Here is a tiny trained network, its code and every weight. The questions are about switching its units off for an input and a target symbol, where a switched-off unit gives its printed mean instead of its output.

import numpy as np


def w(rows, s, z=0):
    codes = np.array(rows[::2]) - 128.0
    scale = np.full(codes.shape[1], s)
    scale[-1] = z or s
    return codes * scale


def softmax(a):
    e = np.exp(a - a.max(-1, keepdims=True))
    return e / e.sum(-1, keepdims=True)


def log_softmax(a):
    a = a - a.max(-1, keepdims=True)
    return a - np.log(np.exp(a).sum(-1, keepdims=True))


def net(x, mask):
    ids = ['ΓΞδεζλ'.index(c) for c in x.split()]
    T = len(ids)
    res = E[ids] + P[:T]
    u = 0
    for l in range(3):
        r = res
        for j in range(2):
            rows = slice(3 * j, 3 * j + 3)
            q, k, v = (r @ M[l][rows].T for M in (Q, K, V))
            z = softmax(np.where(np.tri(T) > 0, q @ k.T / 3**0.5, -1e9)) @ v
            o = O[l][rows]
            res = res + np.where(mask[u + j], z, o[:, -1]) @ o[:, :-1]
        u += 2
    return log_softmax(res[-1] @ U[:, :-1].T + U[:, -1])


Q, K, V, O = {}, {}, {}, {}
E = w([
[175,183,122],'Γ',
[83,181,47],'Ξ',
[89,89,169],'δ',
[4,131,185],'ε',
[196,231,217],'ζ',
[46,95,104],'λ',
],0.02)
P = w([
[87,2,105],'0',
[111,178,143],'1',
[66,92,104],'2',
[139,193,128],'3',
[55,80,98],'4',
[153,204,124],'5',
[48,71,93],'6',
[153,201,120],'7',
[40,60,94],'8',
[149,199,120],'9',
[35,58,88],'10',
[166,200,115],'11',
[24,35,90],'12',
],0.0079)
Q[0] = w([
[183,247,215],'L0H1',
[27,106,158],'L0H1',
[148,70,81],'L0H1',
[119,137,147],'L0H2',
[43,179,160],'L0H2',
[115,1,59],'L0H2',
],0.0072)
K[0] = w([
[131,173,166],'L0H1',
[1,55,150],'L0H1',
[182,86,56],'L0H1',
[111,126,154],'L0H2',
[149,56,106],'L0H2',
[144,186,101],'L0H2',
],0.015)
V[0] = w([
[1,165,191],'L0H1',
[82,172,72],'L0H1',
[15,180,152],'L0H1',
[151,44,116],'L0H2',
[43,116,80],'L0H2',
[98,138,210],'L0H2',
],0.0096)
O[0] = w([
[254,101,92,254],'L0H1',
[173,145,127,156],'L0H1',
[211,63,34,234],'L0H1',
[137,104,146,117],'L0H2',
[221,60,87,202],'L0H2',
[165,136,131,151],'L0H2',
],0.008,0.012)
Q[1] = w([
[128,156,117],'L1H1',
[35,145,169],'L1H1',
[90,114,168],'L1H1',
[164,60,162],'L1H2',
[153,179,250],'L1H2',
[208,72,201],'L1H2',
],0.013)
K[1] = w([
[78,185,110],'L1H1',
[139,179,113],'L1H1',
[148,215,53],'L1H1',
[97,74,221],'L1H2',
[168,171,249],'L1H2',
[127,84,229],'L1H2',
],0.011)
V[1] = w([
[173,36,184],'L1H1',
[130,153,196],'L1H1',
[209,99,255],'L1H1',
[59,109,150],'L1H2',
[206,45,105],'L1H2',
[128,249,151],'L1H2',
],0.0093)
O[1] = w([
[120,67,164,220],'L1H1',
[208,61,108,59],'L1H1',
[220,104,254,141],'L1H1',
[72,154,177,72],'L1H2',
[118,125,171,250],'L1H2',
[191,34,86,43],'L1H2',
],0.0065,0.024)
Q[2] = w([
[119,141,211],'L2H1',
[189,254,85],'L2H1',
[54,59,96],'L2H1',
[80,205,180],'L2H2',
[197,131,137],'L2H2',
[97,128,88],'L2H2',
],0.0083)
K[2] = w([
[107,144,199],'L2H1',
[44,191,88],'L2H1',
[254,95,70],'L2H1',
[59,62,219],'L2H2',
[137,137,97],'L2H2',
[115,106,177],'L2H2',
],0.0097)
V[2] = w([
[177,96,220],'L2H1',
[139,254,64],'L2H1',
[228,82,72],'L2H1',
[183,109,172],'L2H2',
[38,135,164],'L2H2',
[73,174,199],'L2H2',
],0.0064)
O[2] = w([
[32,113,106,222],'L2H1',
[231,87,223,53],'L2H1',
[202,1,141,199],'L2H1',
[109,123,119,209],'L2H2',
[228,112,142,2],'L2H2',
[161,196,111,34],'L2H2',
],0.0053,0.0054)
U = w([
[103,213,170,253],'Γ',
[146,108,62,82],'Ξ',
[80,80,254,65],'δ',
[145,89,127,117],'ε',
[154,108,219,67],'ζ',
[21,105,85,191],'λ',
],0.008,0.0039)

Each question gives the input, a string of symbols that net reads in full, and the target symbol t.
The units are the heads (3 rows each of Q, K, V and O). Each row of codes is followed by its name. A weight is (code - 128) times the scale printed after its matrix; where a second scale follows, it is the last column's (O and U).
mask holds one flag per head, layer by layer. A switched-off head (its flag False) gives its mean, the last column of its rows in O, instead of its output. The means were averaged over made-up inputs and are rounded, as every weight is.
A unit's drop is (log p(t) with every unit on - log p(t) with that unit switched off) / (log p(t) with every unit on - log p(t) with every unit switched off).
The circuit of an input: a set's keep is (log p(t) with only the set's units on - log p(t) with every unit switched off) / (log p(t) with every unit on - log p(t) with every unit switched off). Starting from all 6 units, units are removed one at a time, each time the one whose removal leaves the highest keep (on an exact tie, the one counted first), for as long as the keep stays at least 0.8.
circuit, biggest first: the units of the circuit, biggest drop first
unit that matters most: the unit with the biggest drop
which heads matter: for each layer, one digit per head in row order, 1 if its drop is at least 0.15 and else 0, layers parted by /
drop when u is switched off: that unit's drop, to one decimal
input δ δ Γ ζ δ λ ζ Γ Γ, target λ: which heads matter => 11 / 11 / 10
input λ ζ λ Γ Γ Γ λ λ, target Γ: circuit, biggest first => (L1H2, L0H2, L2H1)
input Ξ δ ε δ ζ λ δ δ λ Γ, target ζ: which heads matter => 00 / 11 / 10
input Ξ δ λ Ξ, target ζ: which heads matter => 10 / 10 / 10
input λ Ξ Γ λ λ δ, target Γ: circuit, biggest first => (L1H2, L2H1, L1H1)
input λ Ξ ζ ζ ε λ, target Γ: circuit, biggest first => (L1H2, L0H2)
input δ ζ Γ ε Ξ λ Ξ δ ζ δ Γ δ, target λ: which heads matter => 11 / 11 / 10
input Ξ δ Γ λ Γ Ξ, target ζ: which heads matter => 00 / 10 / 10
input ζ λ δ Γ Γ λ ε λ ε ε, target Ξ: unit that matters most => L0H1
input Ξ ε ζ Ξ ε λ Ξ Γ, target ζ: circuit, biggest first => (L2H1, L1H1, L1H2, L0H1)
input Ξ Γ ζ λ Γ ε, target ζ: which heads matter => 10 / 10 / 10
input λ ζ λ δ λ ζ ζ ε Ξ δ, target Γ: which heads matter => 01 / 01 / 10
input Ξ Γ λ Γ ε δ, target ζ: circuit, biggest first => (L1H1, L0H1, L2H1, L1H2)
input λ λ δ Ξ λ Ξ, target Γ: circuit, biggest first => (L1H2, L0H2, L2H1)
input ζ λ λ ζ Ξ ε λ λ λ Ξ λ δ, target Ξ: circuit, biggest first => (L0H1, L1H1)
input δ λ Γ, target Γ: which heads matter => 10 / 01 / 11
input Ξ δ λ δ ζ ζ ε Ξ λ Ξ λ λ, target ζ: unit that matters most => L2H1
input λ λ λ Γ ζ ζ λ δ δ λ δ ε, target Γ: circuit, biggest first => (L1H2, L2H1, L2H2)
input Γ Ξ Ξ ε λ Γ ε, target ε: which heads matter => 10 / 00 / 10
input δ ζ Ξ Γ, target λ: unit that matters most => L2H1
input ζ ζ Ξ λ Ξ λ λ Γ Ξ ζ λ Ξ ε, target ε: drop when L0H1 is switched off => 0.9
